Below is a small trained network, with its code and all its weights. Each question gives an input and a class and asks what happens when units are switched off, that is, made to give their printed mean instead of their output.

import numpy as np


def w(rows, s, z=0):
    codes = np.array(rows[::2]) - 128.0
    scale = np.full(codes.shape[1], s)
    scale[-1] = z or s
    return codes * scale


def f(y):
    return np.maximum(y, 0)


def log_softmax(a):
    a = a - a.max(-1, keepdims=True)
    return a - np.log(np.exp(a).sum(-1, keepdims=True))


def net(x, mask):
    res = np.array(x, float).reshape(1, 5) / 4 @ E
    y = f(res @ A[0][:, :-1].T + A[0][:, -1])
    res = res + np.where(mask, y, B[0][:, -1]) @ B[0][:, :-1]
    return log_softmax(res[-1] @ U[:, :-1].T + U[:, -1])


A, B = {}, {}
E = w([
[94,25,143,193,223,49,118,138],'x0',
[76,182,115,209,75,91,189,72],'x1',
[116,181,154,129,129,70,225,211],'x2',
[195,156,38,52,102,11,87,154],'x3',
[1,208,77,149,156,135,105,88],'x4',
],0.0076)
A[0] = w([
[125,96,145,156,126,99,142,119,175],'neuron 0',
[182,91,147,92,166,167,90,146,139],'neuron 1',
[156,103,111,91,157,120,85,173,215],'neuron 2',
[131,94,155,185,171,72,159,126,190],'neuron 3',
[131,172,120,109,105,92,196,186,131],'neuron 4',
[140,117,213,128,146,164,172,159,154],'neuron 5',
[117,165,67,145,102,70,133,96,101],'neuron 6',
[110,97,158,149,150,96,164,130,188],'neuron 7',
[129,163,122,101,118,84,138,181,244],'neuron 8',
[2,163,128,163,155,161,151,81,191],'neuron 9',
[139,106,212,135,137,173,183,174,157],'neuron 10',
[120,68,159,178,188,46,141,140,244],'neuron 11',
[41,165,137,169,148,153,144,86,166],'neuron 12',
[149,109,114,81,148,79,102,195,5],'neuron 13',
[148,181,132,120,78,89,205,176,122],'neuron 14',
[159,172,98,67,55,157,129,96,221],'neuron 15',
[17,161,127,158,149,150,139,111,213],'neuron 16',
[146,172,86,74,86,167,95,121,206],'neuron 17',
[155,143,102,79,171,63,110,187,164],'neuron 18',
[150,116,111,102,163,98,125,169,96],'neuron 19',
[65,150,136,153,132,168,125,92,187],'neuron 20',
[151,125,93,89,153,68,110,184,162],'neuron 21',
],0.0099,0.0024)
B[0] = w([
[152,104,120,126,117,111,128,90,165],'neuron 0',
[102,123,142,183,116,170,182,81,192],'neuron 1',
[94,102,66,127,143,119,155,94,184],'neuron 2',
[151,94,110,141,106,88,127,89,197],'neuron 3',
[166,93,106,50,151,80,93,177,191],'neuron 4',
[108,150,161,195,99,179,179,102,186],'neuron 5',
[96,169,108,193,89,149,177,79,195],'neuron 6',
[152,109,109,153,101,78,141,74,176],'neuron 7',
[117,90,92,73,154,93,105,151,188],'neuron 8',
[23,154,96,116,162,96,121,152,245],'neuron 9',
[115,143,158,187,88,163,179,102,194],'neuron 10',
[146,89,104,137,123,62,130,79,222],'neuron 11',
[45,145,95,118,159,104,127,138,220],'neuron 12',
[55,142,113,133,158,121,133,131,173],'neuron 13',
[194,113,116,75,123,73,119,168,201],'neuron 14',
[220,106,122,128,68,147,125,103,219],'neuron 15',
[2,145,87,134,162,82,126,152,226],'neuron 16',
[196,79,102,121,96,140,116,87,205],'neuron 17',
[33,120,73,102,187,88,122,138,196],'neuron 18',
[89,119,119,135,144,121,118,121,163],'neuron 19',
[43,133,84,99,154,128,115,159,203],'neuron 20',
[69,132,71,98,171,77,121,143,192],'neuron 21',
],0.0093,0.011)
U = w([
[133,185,116,127,99,182,65,105,53],'0',
[252,142,180,73,80,113,133,236,104],'1',
[82,184,112,176,137,113,196,128,144],'2',
[151,151,135,117,176,157,81,158,82],'3',
[254,76,107,138,62,120,139,67,190],'4',
[101,94,81,41,233,81,61,175,154],'5',
[139,109,186,183,132,115,145,100,2],'6',
[158,120,198,152,111,222,145,125,197],'7',
],0.0096,0.0041)

Each question gives the input, the list of numbers given to net, and the class t.
The units are the neurons (one row each of A and B). Each row of codes is followed by its name. A weight is (code - 128) times the scale printed after its matrix; where a second scale follows, it is the last column's (A, B and U).
mask holds one flag per neuron, in row order. A switched-off neuron (its flag False) gives its mean, the last column of its row in B, instead of its output. The means were averaged over made-up inputs and are rounded, as every weight is.
A unit's drop is (log p(t) with every unit on - log p(t) with that unit switched off) / (log p(t) with every unit on - log p(t) with every unit switched off).
The circuit of an input: a set's keep is (log p(t) with only the set's units on - log p(t) with every unit switched off) / (log p(t) with every unit on - log p(t) with every unit switched off). Starting from the 12 units with the biggest drops (on a tie, the unit counted first), units are removed one at a time, each time the one whose removal leaves the highest keep (on an exact tie, the one counted first), for as long as the keep stays at least 0.8.
circuit, biggest first: the units of the circuit, biggest drop first
unit that matters most: the unit with the biggest drop
k most important neurons: the k neurons with the biggest drops, biggest first
drop of u: that unit's drop, to one decimal
input [-8,6,-6,5,5], class 4: unit that matters most -> neuron 15
input [-3,6,3,1,2], class 5: circuit, biggest first -> [neuron 4; neuron 14]
input [6,3,-3,-7,-6], class 6: 2 most important neurons -> [neuron 15; neuron 17]
input [-3,-2,-8,6,7], class 4: circuit, biggest first -> [neuron 17; neuron 15]
input [2,7,-2,-7,8], class 5: 2 most important neurons -> [neuron 20; neuron 9]
input [-8,-7,-7,-7,-5], class 4: 4 most important neurons -> [neuron 17; neuron 15; neuron 9; neuron 16]
input [1,-7,-5,-1,-3], class 2: 2 most important neurons -> [neuron 1; neuron 15]
input [-4,8,5,1,1], class 5: 2 most important neurons -> [neuron 4; neuron 14]
input [-7,-4,7,-3,-6], class 1: 2 most important neurons -> [neuron 14; neuron 4]
input [-1,-6,6,-3,1], class 2: drop of neuron 15 -> 0.2
input [1,8,-7,8,4], class 2: drop of neuron 6 -> 1.2
input [-6,7,-8,-5,7], class 5: drop of neuron 8 -> -0.1
